Below are the code and all the weights of a small trained network. Each question names an input and a target symbol and asks about switching units off, where a switched-off unit gives its printed mean instead of its output.

import numpy as np


def w(rows, s, z=0):
    codes = np.array(rows[::2]) - 128.0
    scale = np.full(codes.shape[1], s)
    scale[-1] = z or s
    return codes * scale


def norm(h):
    return h / np.sqrt((h * h).mean(-1, keepdims=True) + 1e-5)


def f(y):
    return y / 2 * (1 + np.tanh(0.7978845608 * (y + 0.044715 * y**3)))


def softmax(a):
    e = np.exp(a - a.max(-1, keepdims=True))
    return e / e.sum(-1, keepdims=True)


def log_softmax(a):
    a = a - a.max(-1, keepdims=True)
    return a - np.log(np.exp(a).sum(-1, keepdims=True))


def net(x, mask):
    ids = ['γδεζθλμξτφψω'.index(c) for c in x.split()]
    T = len(ids)
    res = E[ids] + P[:T]
    u = 0
    for l in range(3):
        r = norm(res)
        for j in range(3):
            rows = slice(2 * j, 2 * j + 2)
            q, k, v = (r @ M[l][rows].T for M in (Q, K, V))
            z = softmax(np.where(np.tri(T) > 0, q @ k.T / 2**0.5, -1e9)) @ v
            o = O[l][rows]
            res = res + np.where(mask[u + j], z, o[:, -1]) @ o[:, :-1]
        u += 3
        y = f(norm(res) @ A[l][:, :-1].T + A[l][:, -1])
        res = res + np.where(mask[u : u + 8], y, B[l][:, -1]) @ B[l][:, :-1]
        u += 8
    return log_softmax(norm(res)[-1] @ U[:, :-1].T + U[:, -1])


Q, K, V, O, A, B = {}, {}, {}, {}, {}, {}
E = w([
[141,175,159,170,78],'γ',
[50,131,110,58,80],'δ',
[163,85,124,226,104],'ε',
[143,87,130,214,94],'ζ',
[91,138,206,251,111],'θ',
[141,175,158,171,79],'λ',
[121,151,118,105,189],'μ',
[181,89,118,108,127],'ξ',
[144,136,165,153,196],'τ',
[103,184,128,88,130],'φ',
[99,164,145,208,94],'ψ',
[106,60,151,108,169],'ω',
],0.021)
P = w([
[174,163,253,17,101],'0',
[152,153,240,66,94],'1',
[145,141,217,88,99],'2',
[141,133,198,109,106],'3',
[142,132,183,121,109],'4',
[136,127,168,131,111],'5',
[127,129,151,141,112],'6',
[125,130,139,154,118],'7',
[122,129,127,159,114],'8',
[116,130,110,168,122],'9',
[113,131,94,178,127],'10',
[110,131,89,181,120],'11',
],0.0065)
Q[0] = w([
[175,75,53,15,253],'L0H0',
[179,243,93,69,64],'L0H0',
[181,115,59,60,138],'L0H1',
[178,127,166,196,86],'L0H1',
[203,53,173,250,4],'L0H2',
[89,214,155,69,47],'L0H2',
],0.0071)
K[0] = w([
[204,82,252,73,115],'L0H0',
[122,146,106,70,170],'L0H0',
[155,107,111,104,159],'L0H1',
[135,99,167,145,120],'L0H1',
[172,74,135,214,86],'L0H2',
[97,152,103,128,51],'L0H2',
],0.011)
V[0] = w([
[207,175,92,85,197],'L0H0',
[127,173,71,77,17],'L0H0',
[54,125,224,112,77],'L0H1',
[22,202,108,82,201],'L0H1',
[200,125,253,174,220],'L0H2',
[180,242,61,196,142],'L0H2',
],0.0058)
O[0] = w([
[132,16,134,139,114,27],'L0H0',
[188,98,2,166,129,114],'L0H0',
[168,123,92,46,142,254],'L0H1',
[118,233,69,121,95,51],'L0H1',
[26,102,19,100,51,248],'L0H2',
[103,55,144,26,66,137],'L0H2',
],0.0054,0.0041)
A[0] = w([
[177,253,22,100,45,12],'L0N0',
[146,88,68,189,65,124],'L0N1',
[47,232,79,84,218,118],'L0N2',
[143,182,30,44,87,175],'L0N3',
[223,222,197,220,226,119],'L0N4',
[151,35,142,168,150,2],'L0N5',
[215,133,108,24,195,186],'L0N6',
[102,208,67,97,201,58],'L0N7',
],0.006,0.0041)
B[0] = w([
[186,89,135,247,80,178],'L0N0',
[204,52,156,106,96,221],'L0N1',
[89,44,81,173,61,253],'L0N2',
[94,146,217,156,229,213],'L0N3',
[95,136,158,12,136,176],'L0N4',
[91,123,18,184,140,122],'L0N5',
[34,142,90,57,139,220],'L0N6',
[3,90,165,183,106,148],'L0N7',
],0.0064,0.0025)
Q[1] = w([
[121,28,84,66,202],'L1H0',
[11,31,49,70,254],'L1H0',
[91,170,195,182,121],'L1H1',
[135,142,122,167,65],'L1H1',
[103,123,152,191,78],'L1H2',
[131,144,163,144,85],'L1H2',
],0.014)
K[1] = w([
[154,105,121,42,107],'L1H0',
[113,118,128,7,121],'L1H0',
[86,167,111,142,116],'L1H1',
[122,158,120,156,85],'L1H1',
[96,132,115,158,139],'L1H2',
[95,158,133,161,115],'L1H2',
],0.014)
V[1] = w([
[137,129,222,105,121],'L1H0',
[140,184,65,60,37],'L1H0',
[81,154,242,105,99],'L1H1',
[254,144,142,142,22],'L1H1',
[98,150,102,144,199],'L1H2',
[180,163,124,185,41],'L1H2',
],0.0049)
O[1] = w([
[200,22,140,145,205,177],'L1H0',
[83,146,3,92,46,123],'L1H0',
[208,59,39,141,193,252],'L1H1',
[221,188,142,51,215,139],'L1H1',
[133,75,217,97,79,94],'L1H2',
[126,204,142,114,212,157],'L1H2',
],0.0041)
A[1] = w([
[91,144,108,27,177,108],'L1N0',
[155,101,133,152,243,122],'L1N1',
[109,215,119,130,127,17],'L1N2',
[99,219,120,141,95,3],'L1N3',
[97,116,171,101,61,96],'L1N4',
[171,90,89,66,145,80],'L1N5',
[94,131,143,10,183,105],'L1N6',
[126,151,154,173,120,77],'L1N7',
],0.012,0.0066)
B[1] = w([
[147,169,252,46,115,236],'L1N0',
[120,155,101,80,81,153],'L1N1',
[75,146,75,130,97,143],'L1N2',
[95,165,46,139,85,180],'L1N3',
[164,120,157,65,137,167],'L1N4',
[57,165,101,164,160,172],'L1N5',
[124,141,167,43,84,251],'L1N6',
[158,168,142,107,121,203],'L1N7',
],0.011,0.0029)
Q[2] = w([
[138,177,202,168,127],'L2H0',
[81,99,92,137,106],'L2H0',
[131,172,78,84,170],'L2H1',
[66,106,91,111,204],'L2H1',
[138,166,248,137,84],'L2H2',
[96,123,100,27,174],'L2H2',
],0.013)
K[2] = w([
[115,180,157,138,84],'L2H0',
[140,100,85,90,110],'L2H0',
[102,102,82,140,158],'L2H1',
[99,86,107,92,203],'L2H1',
[138,138,171,168,88],'L2H2',
[137,111,147,5,150],'L2H2',
],0.017)
V[2] = w([
[223,122,162,104,88],'L2H0',
[127,182,151,2,165],'L2H0',
[207,125,154,75,172],'L2H1',
[98,154,96,41,79],'L2H1',
[158,135,218,71,120],'L2H2',
[99,96,165,99,179],'L2H2',
],0.008)
O[2] = w([
[69,165,1,137,142,182],'L2H0',
[236,80,106,116,109,178],'L2H0',
[148,105,105,97,231,113],'L2H1',
[92,178,151,206,123,163],'L2H1',
[140,166,184,137,219,252],'L2H2',
[138,76,188,175,147,106],'L2H2',
],0.007,0.0033)
A[2] = w([
[85,116,165,127,170,84],'L2N0',
[95,78,129,73,163,84],'L2N1',
[62,169,137,89,134,103],'L2N2',
[171,152,185,135,139,135],'L2N3',
[139,200,180,194,197,76],'L2N4',
[102,243,91,91,79,2],'L2N5',
[80,105,94,156,185,74],'L2N6',
[120,174,153,7,124,150],'L2N7',
],0.014,0.0085)
B[2] = w([
[171,185,76,144,130,190],'L2N0',
[129,204,175,163,112,165],'L2N1',
[237,108,209,124,132,178],'L2N2',
[94,169,186,136,137,206],'L2N3',
[117,165,158,247,186,190],'L2N4',
[92,173,84,127,70,194],'L2N5',
[90,104,140,125,114,128],'L2N6',
[51,46,126,39,80,255],'L2N7',
],0.011,0.0068)
U = w([
[144,141,66,95,201,147],'γ',
[238,175,135,124,112,24],'δ',
[138,94,126,156,106,13],'ε',
[137,102,118,142,121,19],'ζ',
[140,146,167,211,165,226],'θ',
[151,144,64,92,200,138],'λ',
[120,89,177,59,99,212],'μ',
[70,104,61,115,188,98],'ξ',
[9,44,104,191,116,1],'τ',
[246,131,141,112,102,55],'φ',
[118,190,64,126,49,160],'ψ',
[135,96,95,131,144,88],'ω',
],0.016,0.0059)

Each question gives the input, a string of symbols that net reads in full, and the target symbol t.
The units are the heads (2 rows each of Q, K, V and O) and the neurons (one row each of A and B). Each row of codes is followed by its name. A weight is (code - 128) times the scale printed after its matrix; where a second scale follows, it is the last column's (O, A, B and U).
mask holds one flag per unit, layer by layer, with each layer's heads first. A switched-off unit (its flag False) gives its mean, the last column of its rows in O or B, instead of its output. The means were averaged over made-up inputs and are rounded, as every weight is.
A unit's drop is (log p(t) with every unit on - log p(t) with that unit switched off) / (log p(t) with every unit on - log p(t) with every unit switched off).
unit that matters most: the unit with the biggest drop
k most important neurons: the k neurons with the biggest drops, biggest first
heads that matter: for each layer, one digit per head in row order, 1 if its drop is at least 0.15 and else 0, layers parted by /
input δ δ ψ ξ θ λ τ δ φ λ λ, target φ: unit that matters most : L0H0
input ψ ψ ε φ μ δ ψ ψ γ φ ε φ, target τ: heads that matter : 110 / 000 / 001
input φ ψ ε ω ξ ω φ φ, target τ: 4 most important neurons : (L0N2, L0N0, L1N0, L1N6)
input τ ζ τ ψ ζ τ ξ τ, target τ: heads that matter : 001 / 000 / 000
input γ μ φ ξ ε λ, target φ: heads that matter : 100 / 010 / 100
input τ ψ λ γ ω ψ τ ω ω, target τ: heads that matter : 101 / 011 / 010
input ψ λ θ ψ ε ε ξ δ ε γ, target δ: heads that matter : 100 / 010 / 001
input ε ω ξ τ δ ω θ θ ξ γ ω, target τ: heads that matter : 011 / 011 / 000
input ξ ψ γ, target ψ: heads that matter : 000 / 000 / 001
input ψ ξ ψ ε δ ξ θ λ λ ξ, target τ: heads that matter : 110 / 000 / 000
input ψ ψ ψ ε ψ γ λ τ μ, target μ: 2 most important neurons : (L0N6, L1N6)
input τ ξ ψ ψ λ ξ ψ ξ ξ ξ, target τ: heads that matter : 010 / 000 / 000
input ζ ξ ζ ε ξ ε μ, target μ: heads that matter : 000 / 000 / 000
input ψ ξ λ ξ θ ε ε μ δ φ, target μ: heads that matter : 001 / 000 / 000
input ψ φ ψ ψ ψ ξ θ ω γ ω, target θ: unit that matters most : L0H2
input μ ψ ψ ξ ψ ψ ψ ξ φ ζ, target ψ: 2 most important neurons : (L2N2, L1N0)
input θ ψ δ θ ψ θ γ γ μ γ, target μ: heads that matter : 100 / 000 / 000
input δ ξ ξ ω ε λ ε γ ω λ, target δ: heads that matter : 111 / 010 / 111
input λ δ ω ξ ε ξ, target θ: heads that matter : 110 / 000 / 011
input τ ξ μ φ ξ ε ε θ μ γ φ, target θ: unit that matters most : L0H1
input γ δ ψ ε ψ δ ψ ξ γ μ λ, target μ: 2 most important neurons : (L0N1, L1N3)
input μ δ τ δ τ ψ ξ ε μ ψ δ, target τ: 4 most important neurons : (L1N0, L0N2, L1N6, L0N4)
input θ ξ ψ ε ψ δ ψ ω θ ξ ε λ, target θ: 4 most important neurons : (L0N1, L1N3, L0N3, L0N0)
input ε δ φ φ δ, target θ: 3 most important neurons : (L0N3, L0N0, L1N4)
input θ ζ θ λ δ δ θ ψ θ ξ δ, target τ: 3 most important neurons : (L0N2, L0N0, L1N0)
input μ ξ θ τ φ μ, target θ: 4 most important neurons : (L0N2, L2N7, L0N6, L0N7)
input ε δ φ δ ψ θ ψ μ ξ θ λ, target θ: unit that matters most : L1H0
